[-0.70 -0.08  1.86 -0.34  0.97  2.11 -1.00  0.50  2.52 -1.90 -0.11 -0.67
  2.51 -1.66  0.60 -1.92  3.69  2.61  0.87  1.12  4.77 -0.64 -1.69 -1.32
  0.21  0.16  1.93  0.02  1.62  0.66  1.27  0.26  2.30 -0.48  0.38  0.56
  1.68  1.12  2.18  0.57 -0.54]
rr/(71)
[-1.14  0.06  1.57  1.42 -0.10  0.00 -0.14 -0.73  2.15 -1.67 -1.65  0.71
  2.03  1.39 -0.33  1.24 -1.56  0.56  0.50  1.88  1.48 -1.21  0.74  0.20
  0.25 -0.65  0.96 -0.70  0.97  1.75  1.89 -0.93  0.60 -0.44 -0.23  0.54
  0.96 -0.28  0.97 -0.63  0.34]
Bf/(72)
[-1.46 -0.82  1.18 -1.83  0.08 -0.08  2.47  0.41  3.45 -1.72  0.03 -1.42
  1.68  0.29  1.46  1.26 -0.96  0.53 -0.22 -0.36  4.32 -2.44  1.47  1.05
 -0.30 -1.20  2.10  0.51  1.55 -0.21  2.64 -2.00  2.25 -0.40 -0.43  0.93
  1.66  1.11 -0.47 -1.05 -0.18]
Bf/(67)
[-2.13 -2.02  0.82 -2.77  1.63  1.76  0.15 -1.97  1.84 -2.35 -0.32 -0.92
  2.24 -0.61 -0.06 -0.68  1.68  0.05  0.92  0.91  4.05 -1.13 -2.19 -0.53
  0.14 -0.35  3.11  0.90  2.55  1.45 -0.90  0.21 -0.54  1.95 -2.91  0.82
  2.73  2.06  0.82 -1.35 -0.97]
rr/(71)
[-1.86 -1.22  1.08 -0.32 -0.21  0.10 -1.83  0.20  3.56 -1.58  0.36 -1.09
  1.66  0.16 -0.01 -0.66  0.43  1.93 -0.69  0.54  3.69 -2.32  0.62  0.42
 -1.40  0.08  1.41  0.38  0.99  1.56  1.84 -0.47  0.43 -0.52 -0.93  0.86
 -0.72  0.37  2.24 -1.58 -1.35]
Bf/(72)
[-1.92 -0.14  1.64 -1.25  1.11 -0.12 -0.30  0.34  2.74 -0.78  0.05 -1.57
  3.13  0.49 -0.80  0.05 -1.67 -0.49  0.34 -0.06  2.43 -1.31  2.07  0.29
 -2.00 -0.46  1.05 -0.07  1.10  0.28  1.83 -1.49  1.00 -0.55 -0.69  1.32
 -0.10  0.03  0.45 -0.28 -0.09]
Bf/(82)
[-2.22  0.26  1.97  0.80  0.59  1.59 -1.37  0.34  2.25 -1.40  0.72 -3.31
  3.60 -1.99 -0.22 -2.43  3.00  0.91 -0.78  2.55  3.55 -0.78  0.39 -1.48
 -1.88 -0.41  1.30  1.00  0.58  0.35  0.59 -0.26 -0.81 -1.96  2.80  0.19
  0.75  0.53  0.33  2.89 -1.06]
rr/(75)
[-1.06 -0.79  1.21 -0.52  0.84  1.77 -0.39 -0.18  2.54 -3.46 -0.70 -1.07
  3.43 -2.27  1.94 -1.54  1.39  1.53  0.64  1.53  6.66 -0.23 -2.50 -0.42
 -0.64 -0.45  2.38  0.93  1.56  1.92 -1.16 -1.53  0.21  0.04 -1.80  0.88
  1.68  1.62  0.66 -0.29 -0.18]
rr/(71)
[-1.19  0.25  1.36  0.44 -0.17  1.96 -3.02 -0.42  0.34  0.52 -0.36 -0.08
  1.70 -1.06  1.26 -2.19  1.82 -0.73  0.20  1.70  2.12 -0.74 -0.15 -1.86
 -0.14 -0.70  1.89 -0.07  0.98 -2.48 -0.63 -1.44 -0.98 -0.95  1.70  0.70
 -0.37  0.19  1.17 -0.39 -0.13]
rr/(75)
[-0.29 -0.53  0.65 -0.28 -0.24 -1.10  0.21 -1.14 -0.20 -0.72  2.97 -0.96
  1.24 -0.09  0.60 -0.28  1.30  0.33  1.17  0.08  2.03  0.23 -1.22  0.00
  1.06 -0.78  0.74  0.17  0.60  0.35 -0.68  0.00 -0.86  1.80 -0.37  0.41
 -0.95 -0.55  0.96 -1.23  1.05]
rr/(75)
[-1.19 -0.61  0.78 -0.94  0.17 -0.70 -0.24  0.38  1.08 -0.56 -0.35  0.94
  1.11 -0.92 -1.28  0.73 -1.59  0.35  0.18  0.46  1.21 -0.93  1.91 -0.65
 -0.56 -0.15  0.43  1.68  0.78  1.25  1.44 -0.55  1.37 -0.25 -0.43  0.90
  0.54  1.01  0.24 -0.49 -0.91]
Bf/(67)
[-1.39 -1.39 -0.26 -2.04  0.90  1.91 -0.62 -0.18  2.72 -1.01 -1.60 -1.67
  3.48 -0.13  2.61 -0.50  1.40  2.11  0.22  0.65  4.18 -1.85  0.81  0.37
 -0.29 -0.46  2.22  0.33  3.03  0.38  0.63  0.05  0.23  0.46 -1.20  0.39
  0.75  1.65 -0.54 -1.84  0.46]
rr/(75)
[-2.56  0.00  1.47 -2.42  0.92  2.05 -0.85  0.73  3.87 -3.66  0.27 -3.70
  4.71 -2.69  0.64 -1.67  2.79  2.89 -0.84  2.35  6.38 -1.57 -0.48 -0.69
 -2.35  0.63  2.66  0.68  2.62  0.18  0.93  0.75 -1.17 -1.42  0.06  0.24
  1.91  0.96  0.91 -0.35 -1.09]
rr/(75)
[-0.95 -1.64  0.07 -0.14 -0.34  0.96 -0.19  0.64  3.33 -1.92 -1.08 -0.72
  3.12 -0.89  0.94  0.30  0.41  0.19  0.17 -0.03  3.30 -2.62  1.57  1.39
 -0.83  0.42  0.32 -0.59  0.19  0.67  1.74 -1.08  1.71 -0.56 -1.44  0.12
  0.46  0.59  0.33 -0.15 -0.31]
Bf/(72)
[-3.37 -0.76  2.25 -1.04  0.26  1.23  0.22  1.73  6.96 -1.11 -0.24 -2.74
  4.12 -1.71 -0.34 -0.37  0.17  1.92 -0.48  1.87  6.56 -3.51  1.00  1.00
 -2.22  0.73  2.47  0.53  3.05  0.71  3.90 -1.73  1.51 -0.44 -1.11  1.65
  1.10  0.68 -0.21 -1.74 -1.22]
Bf/(72)
[-0.39  0.98  1.22  0.22 -0.20  1.26 -1.27 -0.55  0.24 -1.07  0.32 -1.81
  2.68 -1.84  0.24 -0.85  2.31  0.06 -1.39  0.77  2.84 -0.63 -0.01 -0.90
 -0.01 -0.34  1.86  0.37  1.84  0.28  0.23 -0.48 -0.27  0.52 -0.08  0.77
 -0.09 -0.37  1.33 -0.34 -1.04]
rr/(75)
[-2.60 -1.89  1.59 -2.34 -0.04  0.14 -0.42  1.45  4.47 -2.78 -0.17 -2.31
  4.04  0.03  1.19 -0.29 -0.11  1.51  1.04 -0.08  5.71 -3.37  0.54  2.19
 -3.30  0.32  1.35 -1.15  3.03 -0.04  2.26 -1.14  1.17 -0.58 -1.03  2.29
  0.23  2.97  0.18 -2.29 -0.73]
Bf/(82)
[-2.25 -1.90  2.26 -2.16 -0.05  1.12  0.18  0.50  3.56 -1.58 -1.49 -1.30
  3.56  0.19  1.79  0.71  0.14  2.10  0.83 -0.04  3.98 -2.39 -0.56  1.57
 -1.75  0.15  2.07 -0.18  2.66  1.05  1.58 -1.69  1.47 -2.66 -1.46  1.50
  1.45  1.35  1.61 -4.49 -1.14]
Bf/(82)
[-1.20 -1.23  1.66 -0.29  0.65  1.04 -0.60 -0.47  1.92 -1.20 -0.34  0.11
  3.58 -1.22  0.31 -0.01  1.72  0.83  0.92 -0.26  4.07 -0.65 -0.94  0.23
 -0.22  0.27  1.89  0.08  1.62  0.10 -0.41 -0.07 -1.47 -0.09  0.32  0.58
  0.56  0.37  0.74 -0.34 -0.52]
rr/(75)
[-1.13  0.14  0.64 -0.28  0.05 -0.77 -0.72  0.35  1.77 -1.08 -0.58 -0.91
  1.80  0.21  0.82  0.16 -0.34  0.10  0.36  0.91  3.93 -1.32 -0.89  0.94
  0.09 -0.37  1.27 -1.47  0.43  0.64  0.46 -1.11  0.14 -0.47 -0.45  1.09
  0.33  0.01  0.43 -0.73 -0.64]
Bf/(72)
[-1.64 -0.85  1.75 -1.87  1.03  3.04 -0.09 -0.05  3.32 -4.06 -0.28 -2.48
  4.86 -2.74  0.67 -1.67  2.96  2.46 -0.14  0.92  5.49 -1.62 -1.29 -0.29
 -0.91  0.18  1.83  0.92  1.52  0.22  0.27 -1.20  1.08  0.42 -0.82  1.49
  0.83  2.11  2.17 -1.44 -1.36]
rr/(75)
[-4.51 -4.02  1.53 -5.46  1.45  0.55  1.09  2.10  6.81 -4.83 -1.61 -3.31
  4.56 -0.18  1.51  0.83  0.38  2.16  1.57  0.02  8.25 -4.35  0.84  4.08
 -2.88  0.93  2.29  1.08  4.40 -0.13  1.54 -0.58  2.94  0.17 -3.80  1.76
  1.63  3.49  0.35 -3.47 -1.83]
Bf/(67)
